Below is a small trained network, with its code and all its weights. Each question gives an input and a class and asks what happens when units are switched off, that is, made to give their printed mean instead of their output.

import numpy as np


def w(rows, s, z=0):
    codes = np.array(rows[::2]) - 128.0
    scale = np.full(codes.shape[1], s)
    scale[-1] = z or s
    return codes * scale


def f(y):
    return np.maximum(y, 0)


def log_softmax(a):
    a = a - a.max(-1, keepdims=True)
    return a - np.log(np.exp(a).sum(-1, keepdims=True))


def net(x, mask):
    res = np.array(x, float).reshape(1, 8) / 4 @ E
    y = f(res @ A[0][:, :-1].T + A[0][:, -1])
    res = res + np.where(mask, y, B[0][:, -1]) @ B[0][:, :-1]
    return log_softmax(res[-1] @ U[:, :-1].T + U[:, -1])


A, B = {}, {}
E = w([
[107,132,170,111,137,129,152,149],'x0',
[168,150,229,174,108,135,152,21],'x1',
[131,165,106,121,143,154,110,111],'x2',
[252,102,156,2,177,119,117,141],'x3',
[121,95,121,112,74,98,93,124],'x4',
[134,111,121,142,103,96,107,128],'x5',
[115,122,143,129,153,128,157,135],'x6',
[120,116,128,118,105,123,125,133],'x7',
],0.0059)
A[0] = w([
[157,150,176,149,78,56,117,72,141],'n0',
[130,124,164,121,137,126,150,43,95],'n1',
[64,113,68,83,158,139,103,220,118],'n2',
[142,84,172,149,165,101,140,168,229],'n3',
[158,125,217,178,101,139,139,27,85],'n4',
[43,167,86,197,122,120,150,107,107],'n5',
[2,133,130,203,108,151,144,117,81],'n6',
[102,116,149,123,145,159,178,148,255],'n7',
[126,177,179,138,147,128,149,127,179],'n8',
[154,181,197,147,89,129,136,71,87],'n9',
[99,158,134,127,212,205,162,130,219],'n10',
[41,138,133,192,122,144,117,116,78],'n11',
[228,117,153,43,170,81,144,115,128],'n12',
[113,106,36,105,121,109,131,243,107],'n13',
[88,162,116,214,41,111,145,115,109],'n14',
],0.0061,0.0032)
B[0] = w([
[71,125,57,144,117,111,160,111,210],'n0',
[94,161,106,130,171,70,180,110,183],'n1',
[70,211,74,119,125,75,194,48,224],'n2',
[125,97,128,145,87,174,95,123,212],'n3',
[76,171,99,99,165,73,229,88,243],'n4',
[157,82,184,70,182,146,79,180,239],'n5',
[179,94,186,71,220,124,88,254,253],'n6',
[160,119,108,194,58,184,108,132,236],'n7',
[116,154,124,141,88,148,149,91,200],'n8',
[79,142,73,98,168,62,182,101,205],'n9',
[115,130,109,177,80,203,111,126,233],'n10',
[206,73,184,64,244,102,63,169,213],'n11',
[162,113,148,77,146,131,68,210,236],'n12',
[108,188,94,135,129,56,193,61,228],'n13',
[138,84,177,95,179,150,108,197,242],'n14',
],0.0056,0.004)
U = w([
[218,82,191,85,216,120,75,229,10],'0',
[19,204,80,159,121,18,254,69,33],'1',
[122,91,108,200,45,167,149,145,254],'2',
[134,149,122,204,56,148,113,134,194],'3',
],0.0054,0.0027)

Each question gives the input, the list of numbers given to net, and the class t.
The units are the neurons (one row each of A and B). Each row of codes is followed by its name. A weight is (code - 128) times the scale printed after its matrix; where a second scale follows, it is the last column's (A, B and U).
mask holds one flag per neuron, in row order. A switched-off neuron (its flag False) gives its mean, the last column of its row in B, instead of its output. The means were averaged over made-up inputs and are rounded, as every weight is.
A unit's drop is (log p(t) with every unit on - log p(t) with that unit switched off) / (log p(t) with every unit on - log p(t) with every unit switched off).
The circuit of an input: a set's keep is (log p(t) with only the set's units on - log p(t) with every unit switched off) / (log p(t) with every unit on - log p(t) with every unit switched off). Starting from the 12 units with the biggest drops (on a tie, the unit counted first), units are removed one at a time, each time the one whose removal leaves the highest keep (on an exact tie, the one counted first), for as long as the keep stays at least 0.8.
circuit, biggest first: the units of the circuit, biggest drop first
k most important neurons: the k neurons with the biggest drops, biggest first
drop when u is switched off: that unit's drop, to one decimal
input [8,-7,-2,5,0,-3,-4,1], class 1: circuit, biggest first	n2, n13
input [7,8,0,-1,3,3,3,-4], class 1: 2 most important neurons	n4, n9
input [4,2,-2,-7,7,-7,-7,-8], class 0: circuit, biggest first	n6, n11, n14
input [-4,-7,-4,-7,-2,0,5,-3], class 0: circuit, biggest first	n6, n5
input [-2,7,-7,6,-4,-6,1,1], class 1: circuit, biggest first	n4, n6
input [7,-7,5,5,3,6,-7,5], class 1: circuit, biggest first	n2, n13
input [6,3,2,-6,6,-3,-3,4], class 0: circuit, biggest first	n6, n11, n14
input [-2,-8,1,-8,-7,7,1,-4], class 0: circuit, biggest first	n6, n5
input [1,8,2,-8,2,3,-1,-2], class 0: circuit, biggest first	n6, n11
input [1,-3,-8,6,-5,-7,-4,-5], class 2: 3 most important neurons	n6, n11, n5
input [-3,-4,-5,-5,-3,2,7,-3], class 0: circuit, biggest first	n6, n5
input [3,-8,-1,-4,2,5,-4,6], class 1: circuit, biggest first	n2
input [8,3,-5,-4,-3,-3,3,5], class 0: 3 most important neurons	n6, n11, n2
input [-7,7,6,4,7,-2,1,7], class 1: drop when n2 is switched off	-0.1
input [1,6,3,3,5,1,4,-5], class 1: drop when n0 is switched off	0.1
input [-2,8,4,3,6,3,-4,3], class 1: drop when n9 is switched off	0.1
